Here is a tiny trained network, its code and every weight. The questions are about switching its units off for an input and a class, where a switched-off unit gives its printed mean instead of its output.

import numpy as np


def w(rows, s, z=0):
    codes = np.array(rows[::2]) - 128.0
    scale = np.full(codes.shape[1], s)
    scale[-1] = z or s
    return codes * scale


def f(y):
    return np.maximum(y, 0)


def log_softmax(a):
    a = a - a.max(-1, keepdims=True)
    return a - np.log(np.exp(a).sum(-1, keepdims=True))


def net(x, mask):
    res = np.array(x, float).reshape(1, 6) / 4 @ E
    y = f(res @ A[0][:, :-1].T + A[0][:, -1])
    res = res + np.where(mask, y, B[0][:, -1]) @ B[0][:, :-1]
    return log_softmax(res[-1] @ U[:, :-1].T + U[:, -1])


A, B = {}, {}
E = w([
[85,70,150,194,22,95],'x0',
[128,124,128,126,126,131],'x1',
[165,20,163,150,169,197],'x2',
[48,126,24,219,192,151],'x3',
[104,189,254,166,164,150],'x4',
[96,86,154,117,174,36],'x5',
],0.0093)
A[0] = w([
[166,7,172,147,162,191,106],'N1',
[99,143,60,184,226,140,108],'N2',
[136,94,71,53,152,127,97],'N3',
[164,79,50,72,77,106,73],'N4',
[140,164,146,78,88,104,89],'N5',
[51,195,126,93,80,94,194],'N6',
[158,70,69,105,87,120,98],'N7',
[138,104,152,120,177,16,254],'N8',
[98,48,141,156,45,64,88],'N9',
[182,105,170,62,82,113,53],'N10',
[129,138,168,160,159,139,61],'N11',
[151,120,80,64,169,143,118],'N12',
[81,94,135,154,49,129,52],'N13',
[110,149,183,141,134,156,20],'N14',
[104,169,211,158,153,142,117],'N15',
[196,92,176,53,114,127,97],'N16',
[171,185,111,158,72,201,229],'N17',
[194,154,179,94,114,107,51],'N18',
[127,164,126,38,216,141,93],'N19',
[118,169,179,139,143,134,80],'N20',
[181,151,113,129,67,173,183],'N21',
],0.012,0.0054)
B[0] = w([
[190,242,46,76,87,43,231],'N1',
[137,140,117,208,168,143,229],'N2',
[30,115,174,131,91,116,189],'N3',
[31,145,174,101,145,100,216],'N4',
[130,165,69,201,174,111,184],'N5',
[197,174,103,112,131,85,230],'N6',
[47,161,183,90,166,100,203],'N7',
[210,13,99,97,156,125,249],'N8',
[150,120,159,127,85,178,227],'N9',
[67,117,94,192,136,141,201],'N10',
[54,149,158,84,113,141,159],'N11',
[137,145,209,112,88,160,187],'N12',
[140,138,196,192,50,187,186],'N13',
[38,149,116,76,145,144,162],'N14',
[73,126,143,70,159,131,217],'N15',
[122,153,52,224,191,156,219],'N16',
[186,13,101,52,191,107,229],'N17',
[94,128,110,195,155,163,195],'N18',
[191,120,198,133,2,195,215],'N19',
[45,119,165,72,138,132,179],'N20',
[167,84,138,116,167,134,200],'N21',
],0.0083,0.011)
U = w([
[85,155,79,254,168,157,85],'0',
[31,154,170,90,131,113,88],'1',
[164,150,202,168,49,194,96],'2',
[167,228,70,111,101,58,116],'3',
[135,113,129,144,141,120,252],'4',
[159,33,114,118,168,123,91],'5',
],0.014,0.013)

Each question gives the input, the list of numbers given to net, and the class t.
The units are the neurons (one row each of A and B). Each row of codes is followed by its name. A weight is (code - 128) times the scale printed after its matrix; where a second scale follows, it is the last column's (A, B and U).
mask holds one flag per neuron, in row order. A switched-off neuron (its flag False) gives its mean, the last column of its row in B, instead of its output. The means were averaged over made-up inputs and are rounded, as every weight is.
A unit's drop is (log p(t) with every unit on - log p(t) with that unit switched off) / (log p(t) with every unit on - log p(t) with every unit switched off).
The circuit of an input: a set's keep is (log p(t) with only the set's units on - log p(t) with every unit switched off) / (log p(t) with every unit on - log p(t) with every unit switched off). Starting from the 12 units with the biggest drops (on a tie, the unit counted first), units are removed one at a time, each time the one whose removal leaves the highest keep (on an exact tie, the one counted first), for as long as the keep stays at least 0.8.
units of the circuit, in order: the units of the circuit, biggest drop first
top k neurons: the k neurons with the biggest drops, biggest first
drop when u is switched off: that unit's drop, to one decimal
input [-5,2,-8,7,4,-4], class 3: top 2 neurons	(N6; N16)
input [-5,3,7,-3,-2,6], class 3: top 2 neurons	(N1; N17)
input [-8,-1,8,-6,-4,-1], class 2: units of the circuit, in order	(N19)
input [0,-4,-1,-7,4,6], class 0: units of the circuit, in order	(N16; N18)
input [-6,-2,6,-4,1,6], class 2: top 4 neurons	(N19; N17; N12; N6)
input [-8,-7,6,7,-2,8], class 2: units of the circuit, in order	(N19; N12)
input [-4,0,-3,-6,-4,-3], class 0: units of the circuit, in order	(N16; N10)
input [-2,-5,-5,-3,-5,4], class 1: top 4 neurons	(N1; N4; N3; N17)
input [-8,8,3,-5,-8,2], class 1: top 2 neurons	(N4; N3)
input [2,-5,6,1,-6,-3], class 1: top 2 neurons	(N7; N4)
input [6,0,-1,-8,-8,-3], class 0: top 2 neurons	(N16; N10)
input [5,2,4,7,6,-8], class 5: top 2 neurons	(N17; N16)
input [-1,4,4,6,4,8], class 5: top 2 neurons	(N8; N16)
input [-1,-5,4,7,-3,-8], class 5: units of the circuit, in order	(N17)
input [-2,-6,2,-2,-7,-7], class 1: units of the circuit, in order	(N4; N7)
input [8,-5,-3,4,0,7], class 2: units of the circuit, in order	(N13; N9)
input [2,1,-7,-2,-7,8], class 5: top 2 neurons	(N8; N1)
input [3,3,5,-7,6,-7], class 0: units of the circuit, in order	(N16; N10)
input [-8,3,2,-2,-1,-7], class 2: top 3 neurons	(N19; N12; N8)
input [5,-3,-3,-1,-6,4], class 1: units of the circuit, in order	(N4)
input [-5,5,2,0,0,-6], class 5: top 4 neurons	(N17; N13; N9; N21)
input [2,1,-3,1,-3,6], class 5: drop when N1 is switched off	0.6
input [0,-8,7,2,8,-3], class 1: drop when N7 is switched off	0.0
